Below is a small trained network, with its code and all its weights. Each question gives an input and a class and asks what happens when units are switched off, that is, made to give their printed mean instead of their output.

import numpy as np


def w(rows, s, z=0):
    codes = np.array(rows[::2]) - 128.0
    scale = np.full(codes.shape[1], s)
    scale[-1] = z or s
    return codes * scale


def f(y):
    return y / 2 * (1 + np.tanh(0.7978845608 * (y + 0.044715 * y**3)))


def log_softmax(a):
    a = a - a.max(-1, keepdims=True)
    return a - np.log(np.exp(a).sum(-1, keepdims=True))


def net(x, mask):
    res = np.array(x, float).reshape(1, 5) / 4 @ E
    y = f(res @ A[0][:, :-1].T + A[0][:, -1])
    res = res + np.where(mask, y, B[0][:, -1]) @ B[0][:, :-1]
    return log_softmax(res[-1] @ U[:, :-1].T + U[:, -1])


A, B = {}, {}
E = w([
[154,72,198,99,88,99,109,104,132,218],'x0',
[81,168,142,192,164,57,174,117,198,130],'x1',
[118,179,93,107,213,101,37,122,152,181],'x2',
[110,255,133,147,68,147,115,107,101,162],'x3',
[57,69,98,190,114,88,63,139,61,143],'x4',
],0.012)
A[0] = w([
[158,174,136,227,118,37,128,91,179,136,124],'N0',
[166,123,101,104,175,106,109,131,135,190,67],'N1',
[167,107,187,115,123,137,96,123,109,181,115],'N2',
[140,91,177,141,102,134,168,153,103,108,150],'N3',
[157,189,112,187,52,174,90,95,134,175,119],'N4',
[25,109,139,146,110,51,100,161,60,140,14],'N5',
[119,167,183,134,133,184,147,104,209,119,83],'N6',
[142,86,186,109,75,86,101,34,129,163,155],'N7',
[91,78,71,149,111,81,118,93,91,119,72],'N8',
[163,83,97,107,158,85,127,135,143,107,51],'N9',
[124,140,109,75,182,164,96,160,104,173,127],'N10',
[115,112,180,188,89,32,142,80,234,201,139],'N11',
[103,153,134,170,152,60,143,172,155,87,62],'N12',
[185,118,90,47,69,168,66,161,41,134,69],'N13',
[91,139,149,168,131,27,211,100,138,111,168],'N14',
[120,175,138,115,190,123,60,108,139,162,100],'N15',
[130,65,165,153,166,144,152,138,177,109,131],'N16',
[178,108,183,150,82,96,93,109,123,163,99],'N17',
[119,72,166,174,60,164,193,108,131,108,106],'N18',
[116,206,156,144,88,141,84,133,121,138,129],'N19',
[154,100,192,82,81,63,136,99,132,156,153],'N20',
[157,154,140,68,155,161,180,141,202,136,112],'N21',
[152,49,145,97,165,74,158,165,116,121,135],'N22',
[146,89,168,149,223,164,139,163,156,129,31],'N23',
[124,50,116,73,185,128,129,124,172,120,129],'N24',
[241,145,166,104,190,150,138,117,160,90,77],'N25',
[236,123,79,102,113,205,76,117,64,142,64],'N26',
[98,145,87,144,136,155,124,192,132,67,196],'N27',
[164,153,126,120,213,92,65,114,111,166,49],'N28',
[175,132,71,117,183,86,57,112,160,150,77],'N29',
[106,201,2,175,145,145,138,161,66,56,252],'N30',
[97,55,128,198,148,89,94,164,85,140,65],'N31',
[158,161,160,18,154,195,195,121,214,190,92],'N32',
[95,65,157,126,204,157,94,180,144,93,110],'N33',
[86,189,202,130,80,155,107,61,106,172,107],'N34',
[164,160,83,138,208,113,68,128,86,146,53],'N35',
[113,118,93,178,120,186,177,172,122,13,126],'N36',
[194,118,155,222,55,146,151,134,130,111,23],'N37',
[128,91,144,182,6,137,213,152,91,76,112],'N38',
[109,241,128,159,83,154,150,182,71,187,91],'N39',
[124,107,203,113,59,89,72,12,165,153,119],'N40',
[184,166,75,141,157,149,137,101,123,84,131],'N41',
[66,104,125,173,121,162,61,151,69,138,133],'N42',
[151,95,114,93,60,152,139,141,59,107,65],'N43',
[55,108,96,171,102,107,81,156,89,153,56],'N44',
],0.0094,0.0018)
B[0] = w([
[91,93,151,40,174,163,212,216,60,175,211],'N0',
[169,147,107,191,122,142,64,148,139,138,166],'N1',
[140,114,42,135,136,69,184,133,182,85,182],'N2',
[109,181,93,138,142,142,68,156,145,128,185],'N3',
[81,85,146,157,57,192,147,169,115,70,200],'N4',
[205,127,219,61,83,24,112,60,22,152,198],'N5',
[208,78,185,86,111,77,128,154,51,140,196],'N6',
[164,178,41,157,157,58,163,97,191,44,207],'N7',
[205,142,184,53,49,85,74,106,43,135,175],'N8',
[106,74,183,228,54,167,121,208,143,88,158],'N9',
[116,144,90,100,191,179,74,106,161,206,175],'N10',
[80,128,66,129,207,117,215,114,107,144,238],'N11',
[120,102,88,79,162,105,180,156,94,158,184],'N12',
[111,78,121,50,209,194,225,177,125,129,229],'N13',
[69,164,192,44,234,189,154,176,105,174,220],'N14',
[150,192,106,145,103,159,87,160,171,195,196],'N15',
[75,132,129,123,74,198,95,182,58,85,180],'N16',
[141,173,68,180,158,64,197,82,171,101,183],'N17',
[131,247,78,148,181,157,10,160,114,173,216],'N18',
[64,94,189,168,47,159,158,207,134,99,191],'N19',
[134,143,34,182,115,82,113,71,177,112,203],'N20',
[194,140,184,59,54,107,106,81,59,165,214],'N21',
[62,103,110,189,51,156,124,179,142,59,189],'N22',
[94,119,130,154,78,115,187,191,84,158,165],'N23',
[67,64,121,181,59,182,153,197,113,71,187],'N24',
[207,120,187,102,58,85,127,72,53,115,204],'N25',
[78,75,103,21,204,142,205,181,82,144,217],'N26',
[110,117,56,151,166,57,178,44,169,69,188],'N27',
[156,201,129,143,156,120,1,206,170,158,191],'N28',
[130,225,108,210,133,129,79,191,138,172,189],'N29',
[149,90,63,148,126,34,179,103,207,94,251],'N30',
[103,88,185,71,97,89,127,87,76,134,197],'N31',
[224,126,133,42,85,94,108,50,47,122,249],'N32',
[111,81,151,168,81,137,131,164,116,74,177],'N33',
[64,83,126,221,40,167,147,157,139,112,206],'N34',
[159,211,92,164,142,121,85,158,127,133,188],'N35',
[146,154,46,141,140,70,99,112,169,133,221],'N36',
[164,229,148,140,94,157,51,177,191,184,186],'N37',
[137,237,90,103,138,132,8,182,175,212,250],'N38',
[48,81,119,181,50,176,178,172,128,129,218],'N39',
[106,100,38,188,163,78,184,51,178,73,208],'N40',
[161,128,83,127,104,57,135,65,140,44,178],'N41',
[180,111,135,70,104,117,144,67,66,118,196],'N42',
[149,119,98,70,195,159,105,149,109,186,191],'N43',
[136,128,188,53,99,90,117,51,42,119,193],'N44',
],0.0057,0.013)
U = w([
[163,130,186,81,81,102,110,63,91,124,120],'0',
[132,179,112,148,160,146,43,164,159,159,115],'1',
[92,85,143,185,57,171,150,181,134,78,110],'2',
[134,121,59,152,175,90,164,69,173,75,101],'3',
[113,101,135,72,249,165,187,165,115,147,116],'4',
[108,118,117,112,154,140,127,107,149,109,254],'5',
[128,105,201,163,184,181,110,68,169,108,70],'6',
],0.013,0.0092)

Each question gives the input, the list of numbers given to net, and the class t.
The units are the neurons (one row each of A and B). Each row of codes is followed by its name. A weight is (code - 128) times the scale printed after its matrix; where a second scale follows, it is the last column's (A, B and U).
mask holds one flag per neuron, in row order. A switched-off neuron (its flag False) gives its mean, the last column of its row in B, instead of its output. The means were averaged over made-up inputs and are rounded, as every weight is.
A unit's drop is (log p(t) with every unit on - log p(t) with that unit switched off) / (log p(t) with every unit on - log p(t) with every unit switched off).
The circuit of an input: a set's keep is (log p(t) with only the set's units on - log p(t) with every unit switched off) / (log p(t) with every unit on - log p(t) with every unit switched off). Starting from the 12 units with the biggest drops (on a tie, the unit counted first), units are removed one at a time, each time the one whose removal leaves the highest keep (on an exact tie, the one counted first), for as long as the keep stays at least 0.8.
circuit, biggest first: the units of the circuit, biggest drop first
unit that matters most: the unit with the biggest drop
top k neurons: the k neurons with the biggest drops, biggest first
drop when u is switched off: that unit's drop, to one decimal
input [-1,-7,-2,-7,-8], class 0: circuit, biggest first	[N25]
input [1,7,2,0,-8], class 0: top 2 neurons	[N32, N21]
input [1,2,5,-5,-6], class 0: top 2 neurons	[N32, N25]
input [-3,5,-7,-6,2], class 1: circuit, biggest first	[N38, N18]
input [-7,8,8,-3,-6], class 1: top 3 neurons	[N29, N28, N15]
input [-6,1,5,0,3], class 3: top 4 neurons	[N30, N38, N27, N18]
input [1,8,-4,-6,-2], class 4: top 2 neurons	[N14, N11]
input [0,8,5,-7,3], class 4: top 4 neurons	[N14, N11, N0, N12]
input [-6,5,-6,-6,4], class 1: top 3 neurons	[N38, N18, N36]
input [8,8,8,-5,-5], class 1: top 2 neurons	[N28, N29]
input [4,1,-3,-8,-7], class 2: top 3 neurons	[N24, N22, N9]
input [-6,7,-2,-2,6], class 4: top 4 neurons	[N14, N0, N12, N32]
input [8,-5,6,-6,1], class 3: circuit, biggest first	[N7, N2]
input [8,-8,6,-3,1], class 3: unit that matters most	N7
input [7,1,6,-4,0], class 3: top 3 neurons	[N40, N38, N7]
input [-2,-7,2,-2,7], class 0: top 3 neurons	[N8, N5, N44]
input [7,6,-5,7,-4], class 2: drop when N27 is switched off	0.2
input [4,7,3,8,7], class 2: drop when N21 is switched off	0.1
input [-8,-2,6,5,5], class 3: drop when N30 is switched off	1.3
input [-3,7,6,0,-1], class 4: circuit, biggest first	[N0]
